Below are the code and all the weights of a small trained network. Each question names an input and a class and asks about switching units off, where a switched-off unit gives its printed mean instead of its output.

import numpy as np


def w(rows, s, z=0):
    codes = np.array(rows[::2]) - 128.0
    scale = np.full(codes.shape[1], s)
    scale[-1] = z or s
    return codes * scale


def f(y):
    return np.maximum(y, 0)


def log_softmax(a):
    a = a - a.max(-1, keepdims=True)
    return a - np.log(np.exp(a).sum(-1, keepdims=True))


def net(x, mask):
    res = np.array(x, float).reshape(1, 5) / 4 @ E
    y = f(res @ A[0][:, :-1].T + A[0][:, -1])
    res = res + np.where(mask, y, B[0][:, -1]) @ B[0][:, :-1]
    return log_softmax(res[-1] @ U[:, :-1].T + U[:, -1])


A, B = {}, {}
E = w([
[108,74,207,86,252],'x0',
[132,130,126,128,121],'x1',
[39,227,188,177,112],'x2',
[125,123,232,46,60],'x3',
[254,178,234,223,124],'x4',
],0.0084)
A[0] = w([
[165,171,43,169,144,89],'n0',
[141,29,80,197,39,148],'n1',
[111,133,60,106,134,3],'n2',
[206,139,162,193,103,73],'n3',
[174,141,91,108,49,196],'n4',
[161,50,66,115,150,103],'n5',
[14,217,122,209,73,130],'n6',
[226,71,64,108,61,74],'n7',
[185,97,140,175,134,59],'n8',
[127,199,2,221,150,88],'n9',
[67,94,76,59,88,49],'n10',
[170,122,104,184,254,124],'n11',
[159,158,141,57,36,102],'n12',
[221,187,151,122,155,138],'n13',
[56,95,51,124,153,21],'n14',
[193,140,142,200,155,60],'n15',
[75,107,85,124,109,132],'n16',
],0.011,0.0071)
B[0] = w([
[105,120,198,60,51,179],'n0',
[147,1,116,166,191,198],'n1',
[205,125,79,46,132,150],'n2',
[155,210,18,132,104,211],'n3',
[53,19,149,163,176,221],'n4',
[139,110,205,190,172,194],'n5',
[246,55,134,150,250,254],'n6',
[210,187,123,115,229,207],'n7',
[178,172,80,91,152,168],'n8',
[112,75,182,55,44,217],'n9',
[223,232,30,159,86,201],'n10',
[9,151,216,99,89,208],'n11',
[47,91,195,38,43,206],'n12',
[116,122,76,156,82,217],'n13',
[172,175,81,54,91,181],'n14',
[161,182,43,53,153,188],'n15',
[159,169,83,157,100,184],'n16',
],0.0083,0.01)
U = w([
[153,201,69,164,54,70],'0',
[112,112,143,158,117,250],'1',
[165,115,175,138,213,73],'2',
[93,108,202,81,10,70],'3',
[101,89,147,141,134,174],'4',
],0.011,0.012)

Each question gives the input, the list of numbers given to net, and the class t.
The units are the neurons (one row each of A and B). Each row of codes is followed by its name. A weight is (code - 128) times the scale printed after its matrix; where a second scale follows, it is the last column's (A, B and U).
mask holds one flag per neuron, in row order. A switched-off neuron (its flag False) gives its mean, the last column of its row in B, instead of its output. The means were averaged over made-up inputs and are rounded, as every weight is.
A unit's drop is (log p(t) with every unit on - log p(t) with that unit switched off) / (log p(t) with every unit on - log p(t) with every unit switched off).
The circuit of an input: a set's keep is (log p(t) with only the set's units on - log p(t) with every unit switched off) / (log p(t) with every unit on - log p(t) with every unit switched off). Starting from the 12 units with the biggest drops (on a tie, the unit counted first), units are removed one at a time, each time the one whose removal leaves the highest keep (on an exact tie, the one counted first), for as long as the keep stays at least 0.8.
units of the circuit, in order: the units of the circuit, biggest drop first
most important unit: the unit with the biggest drop
top k neurons: the k neurons with the biggest drops, biggest first
drop of u: that unit's drop, to one decimal
input [8,1,8,8,-6], class 2: units of the circuit, in order -> [n9 n11]
input [-1,7,7,-8,5], class 3: most important unit -> n9
input [-4,-3,6,-4,4], class 2: top 3 neurons -> [n6 n12 n10]
input [-7,-1,0,-5,4], class 4: units of the circuit, in order -> [n1 n4]
input [-7,-6,3,-4,1], class 4: top 2 neurons -> [n6 n9]
input [6,-4,-5,-2,-8], class 0: top 2 neurons -> [n10 n14]
input [-8,3,4,5,-2], class 4: units of the circuit, in order -> [n6 n12 n4]
input [-7,5,0,5,-1], class 4: units of the circuit, in order -> [n4 n1]
input [-3,1,-1,-8,5], class 3: top 2 neurons -> [n9 n0]
input [1,3,5,0,-6], class 0: units of the circuit, in order -> [n10 n4]
input [-7,-6,5,-2,0], class 4: top 3 neurons -> [n6 n9 n7]
input [-1,4,8,-7,-1], class 2: top 2 neurons -> [n6 n12]
input [-8,-4,-1,2,4], class 4: top 2 neurons -> [n4 n1]
input [-8,3,-1,0,-6], class 4: units of the circuit, in order -> [n4]
input [-8,7,-4,3,0], class 4: top 3 neurons -> [n1 n4 n7]
input [1,8,8,-2,-8], class 0: top 3 neurons -> [n10 n14 n16]
input [-4,-1,0,3,-5], class 0: top 2 neurons -> [n10 n16]
input [-5,-4,-8,-4,-3], class 2: top 3 neurons -> [n7 n5 n1]
input [-6,1,-4,-8,-6], class 3: top 3 neurons -> [n9 n0 n14]
input [-2,0,2,0,-8], class 0: units of the circuit, in order -> [n10]
input [-2,2,-4,-6,-5], class 3: top 3 neurons -> [n9 n0 n6]
input [1,-5,-8,0,-2], class 2: top 2 neurons -> [n7 n5]
input [-3,-6,-4,-7,2], class 3: drop of n9 -> 0.6
input [-4,2,0,-7,0], class 3: drop of n9 -> 0.7
input [-8,6,-8,-7,-7], class 2: drop of n6 -> -0.1
input [-8,-2,-5,-2,0], class 4: drop of n9 -> 0.2
input [-1,3,-5,7,8], class 0: most important unit -> n3
